Known rows, with every step that occurs:
dopog leke rozo pabim tatune rukosok savok tive geno: [ -77 -135  197  -26  162  -47 -196 -145  -51 -202  135  112  -69 -120
   -8    9 -177  178 -254  242  167  345  -86 -202  163  259 -305   59
 -184  -85   61  354   -9  101   26  -50  117  171   80   26 -279 -107
  370   64 -200  176  -30 -129  530 -145  236   24 -168   12   21  100
  -16  -38    9 -145  -49]
dopog leke rozo tatune rukosok tive pabim: [ -70 -170   23  -72  102  -68 -151  -34  -32 -215  -43   25 -188 -218
   90  -12 -193  189 -249   93  213 -112  -81  -57  110  202 -102   30
 -286 -239   14   92   25  -69  -89   40  -97  108 -133  150  -12 -133
  211  -50  -90   76   62  -13  402  -53  257   42 -124  128   -5  119
 -274  -55  165 -215   73]
savok rukosok tatune pabim vamom dopog leke tive: [ -88 -210   15  -47  207  115    3   48   51 -151 -403  404   15   12
   99 -249 -137  318 -223   10   89  238 -103  -78  117  -80 -359   77
 -270  -77  -15  326  -95 -103   35  -20   73   98 -134   28 -190 -181
  228 -124 -215  303 -232   -6  290    1  363   14  -24  261   17  149
   -3  101  149 -243  -74]
rukosok savok tive rizer geno zofute tatune pabim vamom: [  12 -120  145 -123  206  -25    9 -198  136  -44 -160  323   13 -291
   96 -119 -207   51  114    3  158  391  -59 -224  179  206 -361  135
  -13   26  -47  162  -65 -136 -159  -39 -156  108  -11  170 -112   21
  151  162   91  188 -191   78  199  -39  246   -8 -100 -126 -302  161
  166  151  -77   12 -141]
leke rozo pabim vamom: [  97 -120   69  115  121   48  -65  -14   59   45  132  169 -102  107
  -63   61 -176  -34   63  -42   70  154  113  -75  143  -22 -243   37
    0   80  130  283 -112 -114  216  242  -46  109    9  134  126   22
  128  -14 -245  120  -55   10   66   87   53  -66 -116  -43  -28   81
   -5   44   21 -113 -167]
zevo vamom zofute dopog tatune rukosok savok tive rizer: [ -38  -47   26   26   64  -15   -7 -308   30 -192  -55  339  -15 -154
  139 -116   -9  288  -88  156   76  311 -123 -135  192   91 -252  282
  -60   96 -112   86   67  187 -246 -234  -29   42   73  177 -232  -77
  257   81   29  123  -73 -106  442  -34  182  184  -77   60 -186   42
   37   -5  -20 -105   80]
vamom dopog tatune rukosok savok: [-171  -68 -114  -26   20  -77   20    7   -5 -165  -20  222 -119  -50
  197  -49   -9  211  -86  130  -40  220 -102 -161  193   -7 -113  250
 -118  -32 -163  112  121  142  -80 -160  148  111 -122   42 -189 -137
   25   81   94   86    3 -115  351  -35   56   48  -79  134   85   64
 -139  -17  -11  -71   45]
zofute dopog pabim vamom tatune rukosok savok tive rizer: [ -28  -20  -99  107   34   45  -24 -252  161  -10  -32  495  -64 -201
   83  -63  -82  109 -165  179   44  480 -157 -240  273   19 -427  145
  -62  100  -33  296  -68   79 -191 -245  172   33   58   84 -359  -68
  138  125   16  315   10   14  318    4  251   44  -17   39 -189  171
   68 -108  -50 -105  -33]
rizer tive savok rukosok tatune: [-165 -247 -220   92    1   -4   23  -44   46 -144   -6  256   68 -210
   63  -32  102  114   47  205  -41  185 -189 -144   37  101   78   27
  -37  -57 -150  213 -213  -13 -121 -132   42   55   -4   87 -147  -82
  302    8  106   13  -14   82  230    4  129  -12   17   68 -279  223
  -21   11  -41 -137  -43]
vamom geno savok rukosok: [ -44  -45  -77  162  -60   18  -27  -98  -84  115  110  120  124  -64
  153  134   32  194  -95  -14   16  108 -119  -58  113  -48  -65   67
  -24   21  -26  248 -304 -113   26   29  123  109  -58 -162 -234  -97
   45 -133 -112   47   12 -201  172   45   14  -32 -176  116 -271   -5
  131  167  -24 -142  138]
rukosok savok tive pabim vamom zevo rizer geno zofute: [ 142 -135  -77  -15  223  -93   -1 -181  225  -81  113  429  115 -305
  161  -33  -53   87 -240   36  173   42  -73 -199  204  228  -17  244
 -290   68   24   86 -121 -201  -19  103 -236  116 -166  -73  -63  -72
  286    5   67   94  -77   48  358   18  405  -55 -181 -224 -487   84
  228  197  105 -283 -123]
savok tive pabim leke rozo rukosok: [ 116  -29  104   83   11   17  -33  -49  -42  -69  181 -100    3  -87
 -148   21 -153  123 -209  -12    3  -33  -31  -34  224   39 -320  -89
  -96    6   63   13  -62  -77  -15   61  -99  146   23   25    8  -59
  341 -100 -123  -88  -55   21  393  -14  179  -36 -193 -228 -216  106
   66  -76  142 -205   42]
pabim vamom tatune rukosok tive: [ -42  -43 -156   90   23 -175  147 -134  127  -41  -28  357 -156   38
  144   17 -210  187   71   -1  109  172  120   17  116  172  -79  117
  -61 -163   55  166   67   54  -50  -57   79   29  -81   98 -329  -46
  188  -55   -9  150  -80    4  102   67   83  -72  -60   47   14  136
  -45 -102   16  -78  -34]
zevo geno tive pabim tatune rukosok: [  19   26  106   79   93 -226  -61 -145   59 -168 -169    5   35 -133
  149  -40  -21   31 -106   86  158  -34   91    3   85  338   91   -1
  -94  -66  119  292  -56  -15   -4   60  -31  111 -106   38 -199 -125
  193  158   15   57 -181  -55   78 -138  166   84 -157   19 -145  262
  -84  -41  -36  -93  -20]
dopog leke tive pabim vamom: [  90 -211   72  -21  153   24  -63   26  190  -30  -83  324  -20  -16
  -31  -72 -103   41 -213  -66  197  135   46 -112  -16   67 -235  -29
 -189  -33   33  137  -61 -181   74  118 -146   14 -114   22   19 -117
   38   47 -239  198  -98    9   43  -60  369  -68   33   46 -132  115
   -4   83  389 -156 -159]
rozo leke tive geno zofute tatune rukosok: [  24  -40  271  -86 -149  -45  -33   14  -20  -59 -103 -189  -61  -55
   14  -12 -124  135   -2  -49  137   92   69 -105  107   11 -203   47
  -24  -26 -132  143  -20 -199   68 -177 -105   69 -199  101    6  -19
   -2   -3   51  187 -247 -108  334 -119  128  157  -18   14 -253  212
 -209  160 -236  -85    4]
dopog leke rozo pabim tatune rukosok savok tive geno zevo: [  23 -170  179   74  260  -25 -272 -197  -95  -55  156  126  -32 -194
  -31    0 -182   30 -239  182   52  149 -103 -248  253  175 -164  129
  -98  -91  120  321 -110  -54  123   10   77  258  110  -38 -152 -177
  400  -23 -143   70  -84 -154  528  -83  320  103 -219  110 -101  100
  -63   36  -58 -299  -73]
tive pabim vamom dopog tatune: [ -28  -79  -21  -13  186   75   22  -11   34  -72  -87  312 -107    7
   21   44   89   47 -273   -5   24  142 -109  -49    9   45 -185  196
  -98   57    1  103 -119  -12  -38   16  -45   39  -79   15    1  -69
  -63  105  -83  105  -15 -130  211  -11  251 -103 -106  -12  -65  118
 -108   42  411  -87  -34]
tive rizer geno savok rukosok: [ -55 -171   -7  144   -5   14  -81 -104  -29   64  199  199  154 -182
  104   75  -26   18   28   54  -54  209  -70 -198  125   53  -19   66
   36   36  -17  182 -270 -129  -86   16  -74   93   48  -57  -83 -133
  117   49   35   99   58  -13  308    5  116   44  -63  -20 -472   65
   58  104   79 -149  -20]
pabim vamom geno savok: [ 171  -50   -5  115   52   10   59 -132   76  206  140  251    6   45
  171  210 -161   64  -13  -82   84  212  117 -129   89  -55 -106   95
  -29   73   -4  217 -189 -238   98   58   38   48 -115 -131 -176  -52
 -113  -76 -200   44  -20 -165  -11   32  173 -171 -213   52 -194   75
  137  258   86 -108  -22]
rizer geno zevo tive savok rukosok tatune pabim vamom: [ -75 -246   76  105  298  -92   -1 -185  110 -112 -106  382  120  -87
  126  -89   36   33   48   99    2  190  -88 -180  219  243 -192   99
   42    0  -18  373 -188  -66  -49   50 -168  236  -44  126 -236 -113
  411  111  -27  136 -248  158  267   59  235  -86  -78    6 -400  289
   98   85  -61 -240 -167]
rukosok tatune pabim vamom zofute dopog leke: [  74  -81   17  -90  272  113   51  -87  -65 -124 -459  232 -104  -69
   59 -240  -69  148  -14   76  235  232  -76  138  -58  -75 -344  141
  -98    8 -133  437  188 -136  -78  -70  119   99 -177  132   92    6
  -61   -6 -194  219 -298  -67   95   -9  356  -15  -46  269   44   93
   41  122 -134  -80  -29]
vamom dopog pabim leke rozo savok tive geno: [ -19 -105  178   84   50   93  -83  -11  -13  -45  221  177  -98   51
 -136  169 -183  172 -381   68   82  279 -164  -23  173    4 -378   46
 -154   64   68   56 -229  140  -44  -57   38  108   28  -53 -297  -25
  194  -43 -184  106   19   -9  556  -62  326 -188 -164 -265  -80   21
  -88   83  229 -130   33]
vamom dopog leke tive pabim tatune rukosok: [   4 -100  117   20   18  -43 -128  -38   61 -205 -328  189 -130  -78
  148 -122  -76  225 -238   72   67  121   39  -16   24  111 -162   74
 -309  -33   83  319   18  -34  -28  -18   -6   85  -62  -90 -121 -168
    1   38 -110  158  -70 -121  258 -138  327   41  -25   26  -55  250
 -184   -5  193 -180  -19]
pabim leke tive savok rukosok: [  12 -152   43  167  -95    4  -49   -4   57  -34   35  223   50   92
  -39  -24   27  148   34   87  -25  195  -50 -102  -13   50  -86  -81
   12   26  -62  140 -157   62   12  -57 -122  101   30  -58 -235 -172
  240  -28  -10   10  -47   39  143    3  153  -14   73  -63 -302  120
   83    3  234  -77 -157]
vamom zevo geno rizer tive: [  64  -61 -186  174  165  -51   73   66  155   -6 -112  263   13  -73
  138   36  -81   32 -102   -1   97  -39   64   12  201   53  353   67
 -173  -13   59   90 -199 -110   66   -8   29   -9  -57  -68   34 -174
  159  -94  -26  -19  -62   55   73  -48  266   80  -64    4 -270  189
   86   29   -6 -230   48]
vamom dopog tatune pabim: [-182   72   92 -146  190   39   30  111 -108 -141 -420   62 -106   17
  116    4   40  124 -175   -4    7  122 -180   64   11  -17 -166   77
  -62   -5  -29  140  -21   93  -57  -45   14  106  -74   80 -107 -113
  -92   32  -63   89 -109  -17  202  -61   96   61  -99   91   88   54
 -140  -43  156    0  131]
tive savok rukosok tatune pabim vamom zofute dopog: [  -5  -81   -9  141   25   71   78 -257  -41  -83 -291  306  -51  -93
  103 -128   69  198  173  161   81  425 -119  137    3   -5 -206  133
   59  149  -74  609  -21  -23 -171  -98  -17  118  -70  106  -86   75
  103  -24  -76  125 -248  -74  168    1  197 -112  -13   61 -222  192
  105   60 -151  -72  -43]
savok rukosok tive geno zofute dopog leke rozo: [ -80 -168   68  -13  155  185 -279 -147 -224 -174  -77   84  -94 -212
   50 -206 -201  211 -153  119  197   16  -36  -82  134  127  -48   61
 -130  -86  -54  186 -172  -63  -60  -83   66   68  -49   68   17  -97
  396 -120  -22  -28  -34    6  520   20  242   93  -72   25 -106 -148
    3  227  -98 -244   85]
zofute vamom dopog tatune rukosok savok tive rizer geno: [-121 -187   -4  -72   79  -19   48 -175   19 -168   86  459  -25 -193
  112  -26  -48  243  -40   73  -27  361  -12 -287  230   87 -347  210
 -224   10  -44   -5 -137   92 -234 -173  132   63   94   71 -323  -80
  187  236  117  224   98  -22  622 -183  119  147  -14 -169 -171  113
  -69   48  -21  -62    2]
tatune pabim vamom zofute dopog leke rozo: [  82  -93   98   16  139  128 -133  -96  -89 -114 -413  199 -201  -18
   39 -194 -190  214   64  -38  173  303   18  115   15  -86 -294   66
 -126   75  -17  340   44  -95   -3   87   -8  102  -51   60  100  -27
  -35  -47 -278   74 -191   -3  179   46  149   29  -51   25  -25  -78
  -32  182  -33 -184   60]
rozo tatune rukosok tive rizer geno zofute dopog: [  70  -78   86  -60  135   71  -64 -228  -24 -110  -23  136  -81 -240
  221  -93 -276  -14   66  216  118 -115  142 -173  174   58  -28  158
 -101  -29  -95  150  -17 -239 -145 -142  -92   39 -109  245  185  -41
  242   71  185  158   20   61  467  -86  314  181  -89  -67 -220  175
 -109  105 -315  -66 -115]
pabim vamom zofute dopog leke: [ 153  -85  -27   38  166  127  -22  -78  -39  -38 -239  271  -89   27
   -9 -167  -26  105  -36   47  190  179   12  128  -88 -155 -263  125
  -76   98  -79  277  114 -116  -14  -12  114   20 -131    2  166   21
 -131    8 -226  201 -171 -131   59   31  272   -7   10  113   -3    3
   86  182  -19  -49  -81]
savok tive rizer geno zevo vamom tatune rukosok: [  76  -88   25  162   46 -137   -7 -260   82  -54   43  370   76 -117
  129   29 -108  143   12  -13  -71   91  -54  -95  143  126 -136  223
   10  -39  129   44 -249   61  -74  -18 -105  117  154  -17 -262 -147
  186    6    5   90  -86  -59  400    1   79  168  -88  -82 -470  118
 -113  -38 -133 -239  124]
vamom zevo tive rizer geno savok rukosok tatune pabim leke: [ 102  -94  120   40  227  -65   70  -57   30 -111  -90  222    4  -66
  161  -16  -55  159    8   41   48  185 -135 -115  211  279 -167  168
  -76  -94 -118  336   -9  -55 -172  -99 -132  300  -10   53 -264 -194
  273   -8   80   75 -224  101  328   59  548  -72 -147  108 -484  308
  159   24   32 -269  -19]
dopog pabim tatune rukosok: [-107   17   75    7  -17  -97  -64  -67   15 -163 -322    9  -85   15
   73  -51   38   32 -108  119   71  106  105  -46  118  104 -259   57
  -36   80  -30  223   83  -46   67  -56  122  123  -48   25 -118  -43
  -33  207  -35  237  -85   24   52   -3  -30   47  -43   60  -18  136
 -171  -87  -93  -38  -98]
vamom zevo rizer geno tive pabim leke rozo savok rukosok: [  86 -141  -55  228  100 -163 -133    4   52  -66  288  289  -11 -123
    6   98  -48  158 -192   89   86   25 -159  -36  161  128 -138  147
 -209   -1    5  120 -380  -62   39  290 -125  273 -163   -9 -140 -182
  314  -32   41  127  -52    0  404  106  353    3 -219 -169 -560  113
   52  185  115 -336   45]
dopog leke tive rizer geno savok: [ 122 -259  129  -24  157   82 -100  -23   49   61   93  277   35  -96
  119   13 -274  -28  -51  -20   53  234   85 -313   50  -47  -51    9
 -151  -13  -24   25 -120 -262   27  -42 -127   10  -15  -43   26 -252
   29   55 -130  130   26  107  299  -82  375  137  -20   40 -351  109
   -1  243  305 -208 -120]
rizer tive savok rukosok tatune pabim leke: [ -90 -161  -45    9  121  -72   89  101  113 -164 -258  209  -18 -124
   56   -5  -31  120  139  134   79  190 -153  -42  -14  199  -90  -70
   -1 -162 -184  353  -53    9 -146 -109  -56  221  -61  127 -260 -162
  193   29  102  -25 -191  158  123  -41  323  -93  -47   47 -265  265
   -6  -90  -15  -53  -68]
zevo tive rizer geno zofute: [ 125 -144  154  -36  204   23 -101 -105   11 -122   39  119   44 -151
  135  -91  -47  -69  -20   -8   39  -27   13 -215  141  201   63   79
  -56    0  -14    4  -28  -73 -131  -26 -299   10   31   81   81  -83
  227   99  117  -22  -26  190  279  -29  293   78  -38 -222 -432   56
   90  150  -10 -121  -47]
rukosok savok tive rizer: [  -8  -47  -17   17   58   24  -55 -147   91    9  182  222   46 -238
   12  -17  -70   44 -126  128  -48  266 -192 -242  170  128  -79   35
  -88  -11    5  -33   10  142 -229 -151  -35  -38  158   27 -282  -60
  253   11  120    7  118   11  215  -63  256   27  -25   -9 -104   49
  153  -84  123  -39   -6]
tatune pabim vamom geno zofute dopog leke rozo savok: [ 105  -79  155   12  210   75 -236   26  -85    7 -155  239 -136  -11
  115  -11 -323  127 -105   33  250  182  -61   19  125 -131 -482  105
 -107  164 -188  304 -142 -143  111  218   60  172 -267  208   84  -59
 -108  -80 -226  140  -86  -95  215    7  340  -12 -202  -31 -123  -16
   -8  366 -214  -78   66]
tatune pabim leke tive rizer geno zofute: [ 185 -151  286 -118  209   39  -27   17   68  -61 -189  174  -40  -98
  100  -85 -296  -58  126  -83  104  103   99 -181   40  162  -64  -20
  -84  -90  -32  102   31 -205  -51  -11 -381  111   -2   88   34 -188
  132   47   81   -7 -172  218  224 -148  468   70  -47 -174 -431   57
  -11   92   96  -97 -127]
zevo rizer geno savok rukosok tive pabim: [-157 -217  -94   23  137 -115  -36 -143  167  -55  210  268  112 -340
  199   42  -45  144 -222   77  196 -101  -82  -99  141  287   85   58
 -208 -151  115  215 -212  -66 -117   30 -125  109 -145   -1 -246 -149
  419   -1   65   58   55  109  417   27  212  -25 -186  -58 -361  110
  126   81  252 -276   48]
rozo rukosok tive rizer geno zevo: [ 126 -225   64   90  275    3  -47  -99  -17   80  340  212    1 -187
   49   41 -217 -187  -34  106 -107  -81   50 -182  264   67  -29  120
   -4  -93  136   25  -61 -138  -41  -18 -125   90   45   53   71  -92
  377  -11  118   28   -4   57  438  -54  441   54 -144  -42 -345  145
   43   38    9 -246  -29]
pabim tatune rukosok savok tive geno rizer: [ -83   54   88   81  111  -96   15 -318   34  -55   36   70  -10 -222
   67   13 -112   72 -220  227   59  263   88 -257  249  294   17   66
  -44  -65   54  195  -44  -27 -138 -196   37   36   73 -111 -361 -158
  329   38   61   17  -16 -120  220 -185  170  -23 -124   -8 -118  168
  116 -143   -2  -98  -68]
zofute vamom tatune rukosok tive pabim leke rozo savok: [  86 -147    3   94 -110 -207  -14  -64   30   -8  278  275 -259   -5
  -35  104 -277  263   77  -51  208  131    6   50  157  137 -356   83
  -56 -135  -28  145  -68  111  -51   63   76  215  -58  233 -247  -34
  105  -83   31  -35   42  -39  311    3  153  -92 -121 -196 -140  127
 -119   45   20  -78   90]
geno tive pabim tatune rukosok: [ -28   61   67   80   43 -197  -32 -152    6 -144 -213  -40  -71 -214
  105    1   -1   11  -70   77   61   25  111  -66   47  261   52  -26
  -86  -81   87  228  -81 -135  -74   60  -46  102  -76   10 -146 -105
   76  131   55   67 -149  -49    4 -122  140   55  -97   27 -143  259
 -135  -63  -18  -78  -46]
geno savok rukosok tatune pabim vamom dopog leke tive rizer: [  37 -210   81   13  199  155  -81  -19   45  -17 -261  429    9 -143
  180 -124 -202  215 -196   43   35  426 -129 -258  187  -44 -271  103
 -153  -28  -23  429 -145 -155  -90 -101  -70   85  -63   33 -221 -257
  145 -137 -116  247 -126  -15  302  -18  624   21  -61  323 -252  253
   22  108  301 -280  -56]

Rows:
[-106 -226 -205  162  138   -7   29  -94   76 -103  -24  272  150 -206
  113  -86   51   78  -57  214   43   95 -143 -143  167  167  208   48
  -15  -47  -87  285 -248    4  -69 -153   43   43  -43   65 -165 -196
  434  -21   97  -61  -38   77  222  -35  195   43  -67  118 -355  276
   90  -10  -56 -198  -32]
zevo geno rizer tive savok rukosok tatune
[ -85 -169 -174  212  -37  -11   19  -72    5   -2  -22  350    9 -196
  106  136  142  218   19   93   51  219  -15 -140  108   20  -31  -57
  -32   10  -24  305 -514  -55 -101  -58  137   51    6  -98 -296 -115
  104  -31   11   19   87  -82  130 -126   52    2   23  -89 -435  165
  154   96 -105  -70  103]
zofute vamom geno rizer tive savok rukosok
[  25 -138  185   17   47  -90 -132  -77  121 -279 -310  255  -70  -16
  194 -145  -98  318 -248   76  134   35   77  -18   53  163 -246  153
 -257  -11  104  294  -41   31    1    9  -68  111  -71  -40 -147 -162
   63   26 -148  132 -137 -152  284  -95  293   27  -65   25 -108  233
 -137   55  153 -207   14]
zevo vamom dopog leke tive pabim tatune rukosok
[  -1  -64   69   62   78   28  -48 -258    5 -137 -257  258 -281 -138
  160 -106 -103   97  -32  203  135  269   73   19  151  180 -164  168
 -115   21   61  375  212   60 -226 -256   34   21   44  125 -176    9
  178  103   69  193  -49   34  256  -36  380   26  -51   69  -95  161
  -49  -72   12 -108   -9]
vamom zofute dopog pabim tatune rukosok tive rizer
[   4   20   91   34  309  -62   62  -39  -61  -47 -237  250 -127   -5
  145  203    7    2  -88   72   88  348  -44 -152  -61  112 -124  -57
    1   17  -39  193 -294  -53  -15   37  -77   84 -180   43 -353 -181
  -23  118 -148  102 -181  -20  -34 -121  292  -34 -148   93 -217  202
   18  133  208   10  -23]
dopog tatune pabim vamom geno tive savok
[  94 -283 -201   68   -4 -223  -24 -171  343  -67   17  438 -112 -378
  226  -73  -11  206  107   41  172  232  -55 -131  197   90   -7  319
 -122 -112  -19  408   19 -109  -82  -73 -118  181 -151   15  -86  -56
  122   60  141  116 -165  -58  238   72  265   14 -133   17 -411  226
   -4  153  -77 -302   47]
geno zevo rizer tive pabim vamom zofute tatune rukosok savok
[ 109  -95  224  -64  264   71 -217   -2 -112 -130 -272   68  -57  -31
  113  -53 -200  187 -237   75   43 -167 -207  -49  158 -113 -262  167
  -62  -72   99  172 -200  -72   99  124 -150  236  -39   45   87 -160
   60 -205 -209   -4 -116 -129  392   70  223   90 -250  181  -37   42
 -162  148    2 -263  140]
geno zevo vamom dopog leke rozo tatune pabim
[   5 -149   79   64  -86 -161  -93  -24   59  -54  192   65 -274  -73
  -19   33 -308  201   88  -14  190   72    6   66  146  164 -290  119
  -88  -79 -100   28   13   60  -70   52  -29  200 -124  262  -64   -7
  134    0   95  -13  -10   13  274   60  183  -66 -140 -149 -112  180
 -181  108   -5  -69   39]
zofute tatune rukosok tive pabim leke rozo savok
[-134   -9  124   34  218  -51   16 -195  -12  -98 -145   41 -196 -129
   99   34 -133  -15 -284  202  189  124  201 -154  240  322   -8   51
  -45 -123  111  264   -7  -68  -77 -219   47   36  -44  -24 -270 -145
  267   76   27  118  -52   27  172 -139  276  -75 -115  105  -75  170
  -32 -142   83 -132  -57]
dopog pabim tatune rukosok tive geno rizer
[ -67 -204  -76  107   61   18 -157  -87   59 -182  -84  363 -119 -237
   94 -113 -202  368 -251   -4   49  314 -119 -137  250   62 -264  125
 -379   -6   52  179 -105   27 -124   72   40  105  -58  -89 -222 -137
  156  -65 -172   49    5  -74  476  -18  234  -63 -100  -46  -33   53
 -116   81  143 -307   55]
tatune rukosok savok tive pabim vamom dopog leke rozo
[  37 -254   -9  173  147  -48 -154 -152    8  -45  293  157   50 -134
  -76 -113   -3  100 -172   64   10 -142 -285 -127  309  178 -184  182
  -31 -101 -110  144 -151  -16  -30   71  -72  297   -6  180  -79 -141
  527  -94   92 -105  -87   28  419  181  313  -50 -213   50 -348  171
   15  114   -7 -373    5]
geno zevo tive pabim leke rozo savok rukosok tatune
[ 146 -116  201   47  165  -72  -80 -238   62  -46  120  285  -64  -55
   -3   -2 -309  225  -27    3   79  198 -181 -140  189  268 -206  139
   47 -207  119  164 -155  156  -17  -63 -153  273  207  -38 -423 -176
  405 -155  -55 -260 -193  -40  459   46  208  -85 -267  -98 -263  -65
   94   44   80 -301  154]
rukosok savok tive geno zevo vamom tatune pabim leke rozo
[-203   88   22   12  166   30   40 -277  -53  -77  -27   72  -24 -234
   73  -27  -54   94 -271  211   83  211   37 -264  262  109  -37  105
  -38   -8 -116   99 -121  -42 -160 -300  149   26  -36   33 -229 -204
  289   96   63  102  -16  -74  390 -182  113  155  -75   81  -80  110
   16  -89  -91 -100   10]
zofute dopog tatune rukosok savok tive geno rizer
[  18  -29   29  123   21  -71  148 -360   36  -12    7  171 -103 -212
   37   -7  -89  227  -41   40  154  489   66 -117  220  143 -106  201
   -5  -33   45  242  -31  -76 -191 -207  -31   27   -2 -104 -248  -13
  185  -19  -38  135 -179 -195  208 -105  154  -87  -92    0 -235  163
  121   -4  -27 -109  -18]
pabim vamom zofute tatune rukosok savok tive geno rizer
[  -8 -158   94   59  171  -33  -70  -80  -10 -165  -69  322  -55  -43
  215   13  -31  102  -57   34 -112   36   24 -155  169   51 -120  362
  -30   36  -10   36 -167   46  -53  -39 -126  146    2   39  -49 -195
   43  137   77  106  -53 -101  496  -36  219  171 -106   21 -343  115
 -304   70  -14 -233   89]
tive rizer geno zevo vamom dopog tatune rukosok
[ -54   44   58   27   91  -57   45 -232   -2  -35  163  -14   23 -214
   52  101 -122   84 -302  245   76  138  -26 -298  273  113  -11   62
  -50 -125    0  107  -99  -90 -121 -190  -31   40  -19  -42 -228 -166
  294  -50   -2  116   43 -148  344 -187  173   25 -140   89 -110  168
    6 -168  -24  -97  -35]
rozo tatune rukosok savok tive geno rizer
[ -25  -55  200  -57  183  -72   61  -70    9 -127  -55   -8   74  -30
   95   -9  -35  184  -79   61  171  116 -118 -108  153  298 -157   13
   69 -203 -123  416    5   12 -138 -186  -81  272  -66   85 -377 -167
  348  -32   10    6 -268   73  273   12  356 -138 -179  141 -233  212
  145   -8   26 -155    5]
zevo tive geno savok rukosok tatune pabim leke
[ -14 -151   81   96  150 -112  -62 -326   91  -56  104  308   33 -141
  212   66  -80  226 -240  136  229  -45  -41  -49  117  426 -131  170
 -112  -93  154  330 -234  -17  -44   24  -17  142    0  -37 -365  -73
  359  -50  -72  -63  -41 -225  244   26  254 -184 -333   29 -265  146
  241  167  229 -195   68]
zevo vamom geno savok rukosok tive pabim tatune
[ 182  -92 -112   55  238 -132   74 -180  244    4  114  469  -17 -151
   79   67  -36  -27 -146   22  140  138  -52 -130  -56  175  -77   93
  -97 -143  195  247 -285 -112    3  108 -144   46  -92  -56 -218 -134
  143  106  -41  158 -101   34  119   37  255  -49 -172 -132 -428  182
  130   76  265 -214  -14]
zevo rizer geno tive pabim vamom tatune
[ 142 -346   95  155  151   17 -252  -54  -13  -62  191  363 -104  -49
   17   29 -255  156  -74  108  194  124  -80   32  103 -124 -145  223
  -51   45  -41  199 -248  -36   75   90  -51  144  -53  126  177  -69
  135 -116 -234   17 -110 -108  526   17  381   42 -145  -96 -311  -33
 -108  405  -67 -299  145]
rizer tive geno zevo vamom zofute dopog leke rozo savok
[  80 -253  118  152  105   50  -36   -2   62  101  269  284  105  -12
   22   83 -183    7   36   13   40  175   13 -237  150   -1 -185   14
  -32  -31   39  328 -237 -211   97   54 -108  204   36   20  -46 -233
  273    0 -111  195  -60   52  371  -15  329   78 -115   11 -473  194
  101   82  182 -195 -206]
rozo pabim leke tive rizer geno savok rukosok
[ 115 -109  171    5   -3  -69  -26 -168  -19  -13  292  -22 -157   -7
  117  215 -408  150   -9   95  168   94  182 -224  193  174   43   68
  -22 -218  -29  154  -28 -169   -3 -143 -138  158  -69   40 -198 -158
  277 -122  -45  -44   10  -36  441  -14  289  -95 -252   32 -126  140
 -157   76  169 -198  -68]
pabim leke rozo tatune rukosok tive geno savok
[ 229  -79  199   11  161  -66   47  -51  165   36 -180  297  -14  170
   31  -84 -256  125   36 -129   84  -49    8  -35   47   32 -186   56
   51 -170  103  115  -84  -39  164  -19 -191  210   63   16 -203 -239
  200 -166 -107  -72 -317   47  104   58  242   62 -120   60 -228   73
   62   49  146 -219   -9]
geno zevo vamom tatune pabim leke tive
[  47  -74  174   70  232 -139  -37 -122   75   40   45  406   97  -93
   71  114 -181   47 -101   32   31  150 -300    3  110   93 -338  148
   81   -4  127  124 -283  128  -53  104 -159  190  100  149 -253 -122
  131  -43  -84  111 -128  -21  360  -24  250   73 -184 -107 -424  131
   30   24    7 -118  156]
rozo savok tive rizer geno zevo vamom tatune pabim
